Below is a small trained network, with its code and all its weights. Each question gives an input and a class and asks what happens when units are switched off, that is, made to give their printed mean instead of their output.

import numpy as np


def w(rows, s, z=0):
    codes = np.array(rows[::2]) - 128.0
    scale = np.full(codes.shape[1], s)
    scale[-1] = z or s
    return codes * scale


def norm(h):
    return h / np.sqrt((h * h).mean(-1, keepdims=True) + 1e-5)


def f(y):
    return y / 2 * (1 + np.tanh(0.7978845608 * (y + 0.044715 * y**3)))


def log_softmax(a):
    a = a - a.max(-1, keepdims=True)
    return a - np.log(np.exp(a).sum(-1, keepdims=True))


def net(x, mask):
    res = np.array(x, float).reshape(1, 7) / 4 @ E
    u = 0
    for l in range(3):
        y = f(norm(res) @ A[l][:, :-1].T + A[l][:, -1])
        res = res + np.where(mask[u : u + 13], y, B[l][:, -1]) @ B[l][:, :-1]
        u += 13
    return log_softmax(norm(res)[-1] @ U[:, :-1].T + U[:, -1])


A, B = {}, {}
E = w([
[174,191,71,82],'x0',
[207,86,10,31],'x1',
[66,147,71,170],'x2',
[210,231,139,123],'x3',
[173,221,178,80],'x4',
[7,79,130,119],'x5',
[198,90,52,246],'x6',
],0.0013)
A[0] = w([
[128,128,128,128,126],'L0N1',
[48,20,128,159,213],'L0N2',
[218,225,117,80,38],'L0N3',
[230,248,170,71,9],'L0N4',
[137,122,145,125,170],'L0N5',
[160,154,92,1,17],'L0N6',
[128,128,128,128,128],'L0N7',
[167,122,179,117,120],'L0N8',
[131,148,118,130,54],'L0N9',
[110,86,138,129,227],'L0N10',
[129,142,119,133,7],'L0N11',
[109,122,140,187,69],'L0N12',
[128,128,128,128,127],'L0N13',
],0.0042,0.0011)
B[0] = w([
[128,128,128,128,127],'L0N1',
[165,217,91,136,253],'L0N2',
[165,185,93,254,205],'L0N3',
[103,206,40,205,244],'L0N4',
[126,139,120,121,146],'L0N5',
[231,130,187,157,178],'L0N6',
[128,128,128,128,128],'L0N7',
[114,138,93,121,143],'L0N8',
[121,95,132,150,105],'L0N9',
[140,166,109,120,174],'L0N10',
[121,100,131,144,91],'L0N11',
[179,133,122,134,132],'L0N12',
[128,128,128,128,128],'L0N13',
],0.0035,0.0016)
A[1] = w([
[191,67,175,188,7],'L1N1',
[142,163,126,111,233],'L1N2',
[104,143,136,96,148],'L1N3',
[112,105,137,255,56],'L1N4',
[115,148,125,107,189],'L1N5',
[124,138,121,130,141],'L1N6',
[186,79,123,152,28],'L1N7',
[139,118,131,133,86],'L1N8',
[127,147,119,123,179],'L1N9',
[126,132,125,128,132],'L1N10',
[130,129,133,137,119],'L1N11',
[81,78,128,200,82],'L1N12',
[123,121,128,121,158],'L1N13',
],0.0057,0.0019)
B[1] = w([
[81,58,99,1,110],'L1N1',
[154,84,142,177,253],'L1N2',
[148,102,168,156,146],'L1N3',
[225,189,141,56,238],'L1N4',
[145,95,153,159,184],'L1N5',
[137,114,137,136,151],'L1N6',
[64,85,146,60,114],'L1N7',
[114,135,120,107,99],'L1N8',
[138,105,137,145,188],'L1N9',
[131,123,133,131,135],'L1N10',
[129,129,124,118,128],'L1N11',
[192,224,103,123,145],'L1N12',
[134,127,131,145,138],'L1N13',
],0.0037,0.0014)
A[2] = w([
[140,140,116,101,72],'L2N1',
[70,56,189,77,152],'L2N2',
[165,129,56,102,7],'L2N3',
[116,99,152,171,193],'L2N4',
[15,163,216,100,44],'L2N5',
[146,133,86,107,60],'L2N6',
[127,124,127,133,129],'L2N7',
[127,119,130,137,131],'L2N8',
[4,152,225,98,55],'L2N9',
[196,135,28,96,23],'L2N10',
[120,100,144,150,173],'L2N11',
[114,111,135,161,173],'L2N12',
[138,138,117,106,80],'L2N13',
],0.0036,0.0017)
B[2] = w([
[128,141,151,114,53],'L2N1',
[157,155,91,177,110],'L2N2',
[110,138,206,110,83],'L2N3',
[133,108,92,147,249],'L2N4',
[146,82,223,163,116],'L2N5',
[119,134,164,119,73],'L2N6',
[129,126,126,129,130],'L2N7',
[129,125,121,130,131],'L2N8',
[153,90,201,169,148],'L2N9',
[112,128,252,114,255],'L2N10',
[124,121,98,138,185],'L2N11',
[131,110,105,141,210],'L2N12',
[128,139,148,116,63],'L2N13',
],0.0041,0.00051)
U = w([
[185,232,93,190,208],'0',
[58,85,254,200,130],'1',
[112,163,183,54,1],'2',
[45,57,42,96,122],'3',
[188,73,123,30,116],'4',
],0.0095,0.0055)

Each question gives the input, the list of numbers given to net, and the class t.
The units are the neurons (one row each of A and B). Each row of codes is followed by its name. A weight is (code - 128) times the scale printed after its matrix; where a second scale follows, it is the last column's (A, B and U).
mask holds one flag per neuron, layer by layer. A switched-off neuron (its flag False) gives its mean, the last column of its row in B, instead of its output. The means were averaged over made-up inputs and are rounded, as every weight is.
A unit's drop is (log p(t) with every unit on - log p(t) with that unit switched off) / (log p(t) with every unit on - log p(t) with every unit switched off).
The circuit of an input: a set's keep is (log p(t) with only the set's units on - log p(t) with every unit switched off) / (log p(t) with every unit on - log p(t) with every unit switched off). Starting from the 12 units with the biggest drops (on a tie, the unit counted first), units are removed one at a time, each time the one whose removal leaves the highest keep (on an exact tie, the one counted first), for as long as the keep stays at least 0.8.
units of the circuit, in order: the units of the circuit, biggest drop first
k most important neurons: the k neurons with the biggest drops, biggest first
k most important neurons of layer l: the k neurons of layer l with the biggest drops, biggest first
drop when u is switched off: that unit's drop, to one decimal
input [-2,-4,-2,-7,-8,-2,3], class 0: units of the circuit, in order -> [L1N12]
input [-4,7,-3,4,-2,-4,6], class 4: 2 most important neurons of layer 0 -> [L0N2; L0N4]
input [-1,0,-5,-5,-6,-7,-6], class 3: units of the circuit, in order -> [L1N4; L2N10]
input [1,0,-3,3,-4,7,7], class 4: units of the circuit, in order -> [L0N4; L0N3]
input [-3,7,2,2,2,0,1], class 4: 2 most important neurons of layer 1 -> [L1N7; L1N1]
input [-3,7,-4,3,5,5,-5], class 0: units of the circuit, in order -> [L0N4; L0N3]
input [-7,-2,-8,7,-5,7,8], class 4: 3 most important neurons -> [L1N1; L0N4; L0N3]
input [3,4,-5,-8,-4,-6,6], class 3: 2 most important neurons of layer 1 -> [L1N4; L1N7]
input [-4,4,1,-7,-6,-5,8], class 4: units of the circuit, in order -> [L0N4; L1N4; L1N1]
input [1,-2,6,3,-7,2,-5], class 1: 4 most important neurons -> [L0N3; L0N4; L2N5; L2N9]
input [7,3,1,-7,4,2,1], class 4: 2 most important neurons -> [L0N6; L0N4]
input [-5,-2,8,-8,1,-3,-2], class 0: 2 most important neurons -> [L0N2; L1N12]
input [-3,0,-8,-7,-3,3,7], class 4: 2 most important neurons of layer 0 -> [L0N4; L0N2]
input [3,-8,-8,-5,-6,7,2], class 0: 2 most important neurons -> [L0N2; L1N12]
input [3,3,4,1,-7,-8,4], class 4: 2 most important neurons -> [L0N4; L0N2]
input [2,-7,-5,-8,8,2,7], class 2: most important neuron -> [L1N4]
input [-7,2,-1,-5,-3,-2,5], class 4: 2 most important neurons -> [L0N4; L0N3]
input [-6,3,-6,-3,-1,-5,6], class 4: drop when L1N4 is switched off -> -0.1
input [4,-3,5,2,-1,6,-3], class 1: drop when L0N3 is switched off -> 0.1
input [5,-7,8,-6,-6,8,1], class 0: drop when L1N12 is switched off -> 0.5
